Below are the code and all the weights of a small trained network. Each question names an input and a class and asks about switching units off, where a switched-off unit gives its printed mean instead of its output.

import numpy as np


def w(rows, s, z=0):
    codes = np.array(rows[::2]) - 128.0
    scale = np.full(codes.shape[1], s)
    scale[-1] = z or s
    return codes * scale


def f(y):
    return np.maximum(y, 0)


def log_softmax(a):
    a = a - a.max(-1, keepdims=True)
    return a - np.log(np.exp(a).sum(-1, keepdims=True))


def net(x, mask):
    res = np.array(x, float).reshape(1, 5) / 4 @ E
    y = f(res @ A[0][:, :-1].T + A[0][:, -1])
    res = res + np.where(mask, y, B[0][:, -1]) @ B[0][:, :-1]
    return log_softmax(res[-1] @ U[:, :-1].T + U[:, -1])


A, B = {}, {}
E = w([
[129,130,129,129],'x0',
[128,127,127,127],'x1',
[138,210,96,61],'x2',
[251,106,109,117],'x3',
[152,156,40,185],'x4',
],0.024)
A[0] = w([
[251,77,139,68,122],'N1',
[118,135,6,207,186],'N2',
[134,244,96,19,129],'N3',
[102,138,35,175,85],'N4',
[139,127,122,224,89],'N5',
[249,129,29,192,2],'N6',
],0.012,0.0079)
B[0] = w([
[206,111,152,126,233],'N1',
[101,180,157,176,246],'N2',
[158,170,81,8,250],'N3',
[139,151,73,188,194],'N4',
[131,151,150,127,183],'N5',
[37,77,139,50,254],'N6',
],0.018,0.023)
U = w([
[41,61,194,115,246],'0',
[71,159,129,23,158],'1',
[114,200,163,211,84],'2',
[140,244,15,128,85],'3',
[237,34,143,170,118],'4',
[253,140,92,77,51],'5',
],0.014,0.011)

Each question gives the input, the list of numbers given to net, and the class t.
The units are the neurons (one row each of A and B). Each row of codes is followed by its name. A weight is (code - 128) times the scale printed after its matrix; where a second scale follows, it is the last column's (A, B and U).
mask holds one flag per neuron, in row order. A switched-off neuron (its flag False) gives its mean, the last column of its row in B, instead of its output. The means were averaged over made-up inputs and are rounded, as every weight is.
A unit's drop is (log p(t) with every unit on - log p(t) with that unit switched off) / (log p(t) with every unit on - log p(t) with every unit switched off).
The circuit of an input: a set's keep is (log p(t) with only the set's units on - log p(t) with every unit switched off) / (log p(t) with every unit on - log p(t) with every unit switched off). Starting from all 6 units, units are removed one at a time, each time the one whose removal leaves the highest keep (on an exact tie, the one counted first), for as long as the keep stays at least 0.8.
units of the circuit, in order: the units of the circuit, biggest drop first
k most important neurons: the k neurons with the biggest drops, biggest first
drop when u is switched off: that unit's drop, to one decimal
input [6,7,-5,-2,2], class 2: 2 most important neurons : [N6; N3]
input [-6,4,-3,2,-1], class 4: units of the circuit, in order : [N3; N6]
input [2,1,-1,5,-3], class 4: units of the circuit, in order : [N3]
input [-5,8,-6,0,3], class 2: units of the circuit, in order : [N3; N6]
input [6,0,-7,2,7], class 0: 2 most important neurons : [N6; N3]
input [2,6,6,6,1], class 1: 2 most important neurons : [N6; N4]
input [-3,2,-4,3,8], class 0: units of the circuit, in order : [N6; N3]
input [-7,-5,-2,2,-5], class 4: units of the circuit, in order : [N3; N6]
input [-3,-3,-3,1,0], class 4: 3 most important neurons : [N6; N3; N2]
input [-5,-3,-1,-1,2], class 2: 2 most important neurons : [N3; N6]
input [6,-3,2,3,5], class 1: drop when N6 is switched off : 3.3
input [5,-2,-4,1,-6], class 4: drop when N6 is switched off : 0.8
input [7,-1,3,0,2], class 3: drop when N6 is switched off : 1.8
input [-5,4,6,5,-2], class 5: units of the circuit, in order : [N1]
input [-5,-1,-1,-3,6], class 2: 2 most important neurons : [N3; N2]
input [3,5,0,-3,4], class 2: 2 most important neurons : [N3; N2]
